Below is a small trained network, with its code and all its weights. Each question gives an input and a target symbol and asks what happens when units are switched off, that is, made to give their printed mean instead of their output.

import numpy as np


def w(rows, s, z=0):
    codes = np.array(rows[::2]) - 128.0
    scale = np.full(codes.shape[1], s)
    scale[-1] = z or s
    return codes * scale


def norm(h):
    return h / np.sqrt((h * h).mean(-1, keepdims=True) + 1e-5)


def f(y):
    return np.maximum(y, 0)


def softmax(a):
    e = np.exp(a - a.max(-1, keepdims=True))
    return e / e.sum(-1, keepdims=True)


def log_softmax(a):
    a = a - a.max(-1, keepdims=True)
    return a - np.log(np.exp(a).sum(-1, keepdims=True))


def net(x, mask):
    ids = ['βζθλμξπστφψ'.index(c) for c in x.split()]
    T = len(ids)
    res = E[ids] + P[:T]
    u = 0
    for l in range(3):
        r = norm(res)
        for j in range(2):
            rows = slice(2 * j, 2 * j + 2)
            q, k, v = (r @ M[l][rows].T for M in (Q, K, V))
            z = softmax(np.where(np.tri(T) > 0, q @ k.T / 2**0.5, -1e9)) @ v
            o = O[l][rows]
            res = res + np.where(mask[u + j], z, o[:, -1]) @ o[:, :-1]
        u += 2
        y = f(norm(res) @ A[l][:, :-1].T + A[l][:, -1])
        res = res + np.where(mask[u : u + 8], y, B[l][:, -1]) @ B[l][:, :-1]
        u += 8
    return log_softmax(norm(res)[-1] @ U[:, :-1].T + U[:, -1])


Q, K, V, O, A, B = {}, {}, {}, {}, {}, {}
E = w([
[160,153,199,138,172,140],'β',
[106,85,56,166,93,156],'ζ',
[161,119,213,170,162,131],'θ',
[153,78,76,69,110,126],'λ',
[232,136,140,132,189,255],'μ',
[134,141,155,138,94,182],'ξ',
[149,189,147,78,87,195],'π',
[101,118,143,127,166,132],'σ',
[181,157,105,44,144,108],'τ',
[107,69,118,144,162,68],'φ',
[164,185,162,74,91,235],'ψ',
],0.022)
P = w([
[114,142,88,65,192,122],'0',
[142,179,107,1,127,179],'1',
[122,156,94,84,152,158],'2',
[85,104,124,27,60,119],'3',
[137,191,79,84,141,145],'4',
[65,113,136,162,91,142],'5',
],0.0088)
Q[0] = w([
[155,172,121,123,221,38],'0.h0',
[233,156,70,24,253,131],'0.h0',
[24,115,168,30,69,10],'0.h1',
[99,169,140,226,152,234],'0.h1',
],0.0059)
K[0] = w([
[117,80,215,168,254,85],'0.h0',
[151,170,48,187,174,177],'0.h0',
[126,131,145,90,75,118],'0.h1',
[85,130,99,2,107,138],'0.h1',
],0.008)
V[0] = w([
[23,170,38,7,200,167],'0.h0',
[164,187,1,142,129,237],'0.h0',
[177,93,202,165,180,79],'0.h1',
[107,150,151,153,28,12],'0.h1',
],0.0043)
O[0] = w([
[218,118,2,179,200,43,170],'0.h0',
[89,17,138,155,46,136,188],'0.h0',
[89,110,73,194,231,128,132],'0.h1',
[142,212,104,96,8,184,1],'0.h1',
],0.0092,0.0048)
A[0] = w([
[144,28,65,171,86,139,31],'0.n0',
[85,138,108,78,171,40,145],'0.n1',
[127,105,144,135,2,160,118],'0.n2',
[187,30,182,140,68,232,200],'0.n3',
[149,119,126,93,201,205,168],'0.n4',
[98,112,105,141,129,85,68],'0.n5',
[146,149,130,122,159,63,175],'0.n6',
[88,146,58,110,176,88,247],'0.n7',
],0.009,0.0015)
B[0] = w([
[49,169,112,151,133,111,182],'0.n0',
[166,101,183,173,190,192,159],'0.n1',
[158,196,199,212,156,30,176],'0.n2',
[88,174,43,150,176,83,254],'0.n3',
[132,77,108,168,212,56,226],'0.n4',
[102,224,129,156,56,153,143],'0.n5',
[211,134,138,176,99,193,159],'0.n6',
[138,167,254,91,114,111,164],'0.n7',
],0.0075,0.0094)
Q[1] = w([
[166,147,235,132,153,110],'1.h0',
[100,217,168,138,146,174],'1.h0',
[178,104,208,145,64,203],'1.h1',
[254,113,158,94,81,64],'1.h1',
],0.0081)
K[1] = w([
[40,82,253,146,184,218],'1.h0',
[130,193,166,60,166,201],'1.h0',
[128,110,205,93,170,140],'1.h1',
[140,146,173,128,126,118],'1.h1',
],0.0078)
V[1] = w([
[71,130,155,103,146,109],'1.h0',
[164,102,95,94,118,222],'1.h0',
[55,145,217,65,170,88],'1.h1',
[153,189,190,124,254,118],'1.h1',
],0.0065)
O[1] = w([
[122,156,62,255,243,144,138],'1.h0',
[68,53,51,136,105,54,75],'1.h0',
[199,174,107,132,252,166,136],'1.h1',
[195,160,240,155,166,136,255],'1.h1',
],0.0075,0.008)
A[1] = w([
[146,120,254,198,209,44,135],'1.n0',
[1,191,231,177,152,37,146],'1.n1',
[148,253,113,98,93,102,11],'1.n2',
[165,84,254,144,196,133,221],'1.n3',
[202,42,174,7,179,243,92],'1.n4',
[108,204,162,28,186,111,254],'1.n5',
[119,60,106,195,207,161,113],'1.n6',
[191,254,54,199,230,68,24],'1.n7',
],0.0058,0.00077)
B[1] = w([
[83,146,142,238,3,144,254],'1.n0',
[179,69,179,67,165,151,190],'1.n1',
[154,129,41,93,142,131,146],'1.n2',
[103,98,35,52,32,34,230],'1.n3',
[74,183,170,149,119,133,170],'1.n4',
[72,126,198,85,126,93,171],'1.n5',
[236,126,73,21,121,38,181],'1.n6',
[131,99,92,29,64,189,238],'1.n7',
],0.0059,0.011)
Q[2] = w([
[52,176,43,70,128,198],'2.h0',
[158,143,246,142,79,79],'2.h0',
[85,158,129,154,65,155],'2.h1',
[174,115,254,109,63,103],'2.h1',
],0.0077)
K[2] = w([
[179,189,110,168,114,162],'2.h0',
[98,105,208,88,65,154],'2.h0',
[148,151,253,48,12,235],'2.h1',
[101,158,128,121,94,47],'2.h1',
],0.0067)
V[2] = w([
[254,119,94,88,140,98],'2.h0',
[220,112,130,135,144,170],'2.h0',
[113,212,159,205,138,78],'2.h1',
[192,181,124,106,64,161],'2.h1',
],0.0084)
O[2] = w([
[18,135,121,139,70,132,255],'2.h0',
[170,165,7,92,165,132,185],'2.h0',
[53,127,132,148,146,2,172],'2.h1',
[199,222,104,102,97,180,133],'2.h1',
],0.0077,0.0061)
A[2] = w([
[80,155,126,101,118,153,122],'2.n0',
[201,95,161,121,98,157,180],'2.n1',
[89,173,142,92,103,92,106],'2.n2',
[38,57,84,132,132,147,105],'2.n3',
[106,184,98,123,139,3,254],'2.n4',
[107,68,88,86,90,166,36],'2.n5',
[104,188,95,30,133,121,174],'2.n6',
[232,111,85,221,124,108,162],'2.n7',
],0.011,0.0024)
B[2] = w([
[146,155,88,149,134,1,146],'2.n0',
[136,46,188,97,166,167,153],'2.n1',
[125,93,177,160,162,173,178],'2.n2',
[144,244,151,141,86,157,166],'2.n3',
[95,149,67,137,57,172,252],'2.n4',
[98,177,133,154,155,102,149],'2.n5',
[71,100,124,243,143,112,182],'2.n6',
[175,85,55,30,150,101,167],'2.n7',
],0.0079,0.011)
U = w([
[12,173,98,181,104,76,180],'β',
[189,192,102,172,44,162,84],'ζ',
[232,215,124,145,97,67,4],'θ',
[100,77,150,104,96,128,80],'λ',
[211,87,23,91,148,77,205],'μ',
[126,11,145,164,125,50,109],'ξ',
[155,116,155,87,114,170,182],'π',
[115,87,150,136,127,192,114],'σ',
[158,134,167,82,80,198,147],'τ',
[134,144,144,134,173,62,73],'φ',
[65,157,209,168,254,140,195],'ψ',
],0.0088,0.0033)

Each question gives the input, a string of symbols that net reads in full, and the target symbol t.
The units are the heads (2 rows each of Q, K, V and O) and the neurons (one row each of A and B). Each row of codes is followed by its name. A weight is (code - 128) times the scale printed after its matrix; where a second scale follows, it is the last column's (O, A, B and U).
mask holds one flag per unit, layer by layer, with each layer's heads first. A switched-off unit (its flag False) gives its mean, the last column of its rows in O or B, instead of its output. The means were averaged over made-up inputs and are rounded, as every weight is.
A unit's drop is (log p(t) with every unit on - log p(t) with that unit switched off) / (log p(t) with every unit on - log p(t) with every unit switched off).
The circuit of an input: a set's keep is (log p(t) with only the set's units on - log p(t) with every unit switched off) / (log p(t) with every unit on - log p(t) with every unit switched off). Starting from the 12 units with the biggest drops (on a tie, the unit counted first), units are removed one at a time, each time the one whose removal leaves the highest keep (on an exact tie, the one counted first), for as long as the keep stays at least 0.8.
units of the circuit, in order: the units of the circuit, biggest drop first
most important unit: the unit with the biggest drop
top k neurons: the k neurons with the biggest drops, biggest first
top k neurons in layer l: the k neurons of layer l with the biggest drops, biggest first
which heads matter: for each layer, one digit per head in row order, 1 if its drop is at least 0.15 and else 0, layers parted by /
drop of u: that unit's drop, to one decimal
input β θ θ β, target ψ: most important unit	0.h0
input μ σ λ, target β: which heads matter	00 / 00 / 10
input ξ θ τ, target β: which heads matter	11 / 10 / 11
input μ ξ θ, target ξ: which heads matter	11 / 00 / 10
input θ π ξ θ θ τ, target ψ: top 2 neurons	0.n7, 0.n1
input θ θ μ σ, target ψ: which heads matter	10 / 01 / 00
input θ θ θ θ, target ψ: units of the circuit, in order	0.h0, 1.h1
input μ μ μ θ θ σ, target ψ: which heads matter	10 / 00 / 00
input μ ξ π, target β: top 2 neurons	0.n3, 2.n6
input λ λ σ σ θ, target μ: which heads matter	00 / 00 / 00
input μ θ θ, target ξ: top 3 neurons	1.n3, 0.n7, 1.n0
input ξ μ ψ, target β: top 2 neurons	0.n3, 2.n6
input θ β φ, target ψ: top 2 neurons	0.n7, 0.n1
input μ π σ, target ξ: most important unit	0.n7
input θ ζ τ β ψ, target β: top 2 neurons	2.n6, 0.n3
input ψ φ σ μ, target μ: top 2 neurons in layer 0	0.n7, 0.n4
input θ φ τ θ, target θ: top 2 neurons	1.n3, 0.n7
input μ π β, target ξ: top 2 neurons in layer 0	0.n4, 0.n7
input θ μ μ ξ β, target ξ: top 3 neurons in layer 0	0.n3, 0.n4, 0.n7
input π λ β θ μ, target μ: top neuron in layer 1	1.n6
input μ θ θ ζ π, target β: drop of 2.n6	0.3
input μ μ λ, target β: drop of 2.n3	0.3
